Each row has two labels, one from each of two sets.
[-1.63  0.95  0.21  2.90  0.13 -0.19 -3.12  1.87 -0.36 -1.71  2.20  0.67
 -0.37  1.15  1.08 -0.34] => rd + Y
[ 0.23 -1.16 -1.13  0.22  2.70 -0.09 -0.56  2.55 -0.17 -0.55  2.73  0.23
 -0.35 -2.08  1.53 -1.92] => rd + Y
[-1.33 -0.54  0.07 -1.21  1.01 -0.72  2.00 -1.85  0.13  0.62  1.80 -0.55
  0.52 -0.43  0.87  1.53] => fm + L
[-1.25  1.94 -0.33  1.81 -1.53 -1.10  1.91  0.87  0.33 -0.34  0.10 -0.94
  0.76  4.78 -0.78  1.54] => ht + Y
[ 0.28  0.15 -0.36 -0.43 -1.07 -0.23 -1.13 -0.09 -0.33 -0.33  1.96 -0.08
  1.11  1.96  0.54 -0.60] => Tm + P
[-1.40 -1.45  0.02  2.54  2.43 -1.11  4.96  4.06 -1.65 -1.68  7.87 -1.81
  0.90  3.07  3.44 -3.43] => Tm + P
[-1.84  1.79  2.18  0.15 -2.81 -0.40  1.70 -1.85 -0.34  0.05 -1.11  0.58
  1.27  3.36 -0.04  2.69] => fm + V
[-1.25  0.75  0.46 -0.38 -1.77 -0.98 -1.39  1.69 -0.63  0.14 -1.14 -0.70
  1.04  3.32 -0.07  2.27] => fm + L
[-1.82 -0.42 -0.65  2.48 -1.70 -0.33 -2.57 -1.31 -0.41 -1.78  2.05  0.26
  0.11  3.64  1.53  1.27] => rd + V
[-2.97  0.80 -0.12  2.23 -1.18 -0.07 -0.55 -0.18 -0.26 -0.25  0.00 -1.20
  1.26  6.63 -1.17 -0.58] => Tm + P
[ 1.06  3.20  1.87 -1.12 -0.87 -0.05  4.64 -1.24  0.04  1.01  0.68 -0.53
  1.39  4.65 -1.58  0.62] => Tm + V
[ 0.40 -1.25  0.10 -0.18 -0.25  0.14 -2.37  0.83 -0.49 -0.52  2.02  0.55
  0.48 -0.91  1.54 -1.65] => fm + L
[-0.65  0.32 -0.96  1.63  1.60  0.01  0.62 -0.93 -0.79  0.03 -2.47  1.06
  0.60  0.94  1.41  1.85] => rd + L
[-2.20 -0.27  0.64  0.82 -0.11 -0.94  2.50  1.58 -0.36  0.17  0.33  0.12
  0.74  2.31  1.41  1.81] => fm + V
[-0.16  1.29  2.39 -0.31  0.36 -0.39  6.15  0.43 -0.65  0.47  2.99 -0.30
  1.10  2.37 -1.85 -1.26] => Tm + V
[-0.81  1.01 -2.40  3.30  2.03 -0.66 -1.71  4.15 -0.80 -1.02  0.42 -0.26
 -0.02  0.59  1.27  2.15] => rd + L
[-1.41 -0.14 -0.43  2.20  0.67  0.12  0.36  3.73 -0.54  0.28  2.60 -0.32
  0.35  2.96  1.08 -0.09] => Tm + Y
[-0.72  1.12 -0.35  1.95 -1.73  0.25 -3.12  1.05  0.03 -1.59  2.71 -0.52
  0.00  3.33  0.20  0.76] => ht + V
[-1.19  0.73 -1.69  3.02 -0.09  0.16 -7.87  1.74 -0.39 -1.54 -0.29 -0.36
  0.69  4.51  1.39  0.40] => Tm + V
[-0.83  0.34 -0.84  0.35 -0.78  0.63 -2.53 -0.96  1.12 -0.23  1.89 -1.04
  0.87  3.25  0.52  0.79] => ht + V
[-0.61  1.33  1.09  1.16 -1.83 -0.09 -2.63  2.57 -0.13  0.18 -0.13 -0.56
 -1.55  2.64  0.17  0.47] => fm + Y
[ 0.50  0.66 -2.74  2.19  0.51  0.06 -0.85  0.12 -1.00 -1.24  1.69 -0.58
  0.43  4.58  0.21  0.00] => Tm + V
[ 1.77 -4.54 -5.26  3.05  5.80  0.36 -3.31  0.14  0.23 -2.62  5.88  0.99
 -1.40 -8.61  3.70 -3.76] => ht + V
[ 0.21  0.77 -0.57 -0.54 -1.20 -0.48 -0.09 -0.65 -0.70  0.08 -0.65 -0.28
  0.80  0.83 -0.45 -0.83] => fm + L
[-1.13 -0.23  0.16  1.53 -0.55 -0.02 -3.66 -1.19 -0.35 -1.70  3.98  0.09
 -0.25  2.94  1.15  1.90] => rd + L
[-1.64 -3.97 -1.24  5.30  2.34  2.16 -5.95  3.97 -0.45 -2.93  4.82  0.56
 -1.35 -2.82  3.68 -2.12] => rd + Y
[-0.45 -0.26  0.34  1.41  0.49  0.16 -1.41 -0.34  0.14 -1.43  2.53 -1.02
 -0.10  3.66  0.23  0.51] => rd + C
[-1.37  1.23 -0.48  1.89 -0.60  0.03  0.84 -0.48 -0.30 -0.38  0.90 -0.35
  0.73  4.08  0.23  1.09] => ht + V
[-1.81  1.03 -1.31  2.08 -0.27 -2.54  0.33 -2.41 -0.35 -1.36  0.39 -0.16
  0.61  4.50 -0.11  0.72] => Tm + V
[-0.66  0.53 -2.50  2.79 -0.14  0.67 -3.79 -1.78  0.17 -2.24  1.53 -0.18
  0.52  3.73  1.32  1.21] => Tm + L
[-2.35 -0.13 -1.51  3.31  0.13 -1.06 -2.78  3.44 -1.20 -1.37  1.07 -1.56
  0.59  6.53  1.89  1.46] => ht + Y
[-0.43 -0.36 -0.47  0.31 -0.86  0.12  0.30  0.78  0.38  0.93 -0.14 -1.51
 -0.33  4.06 -0.41 -0.91] => Tm + L
[-0.97 -0.95 -2.07  2.07 -1.20  0.26 -2.10 -0.07 -0.05 -1.44  1.36 -0.09
  0.32  0.97  1.11  0.59] => ht + V
[-2.23  0.03  0.91  1.33 -2.78  0.34  1.50 -1.85  0.30 -0.69 -0.14 -0.48
  0.68  3.70  0.24  3.58] => fm + V
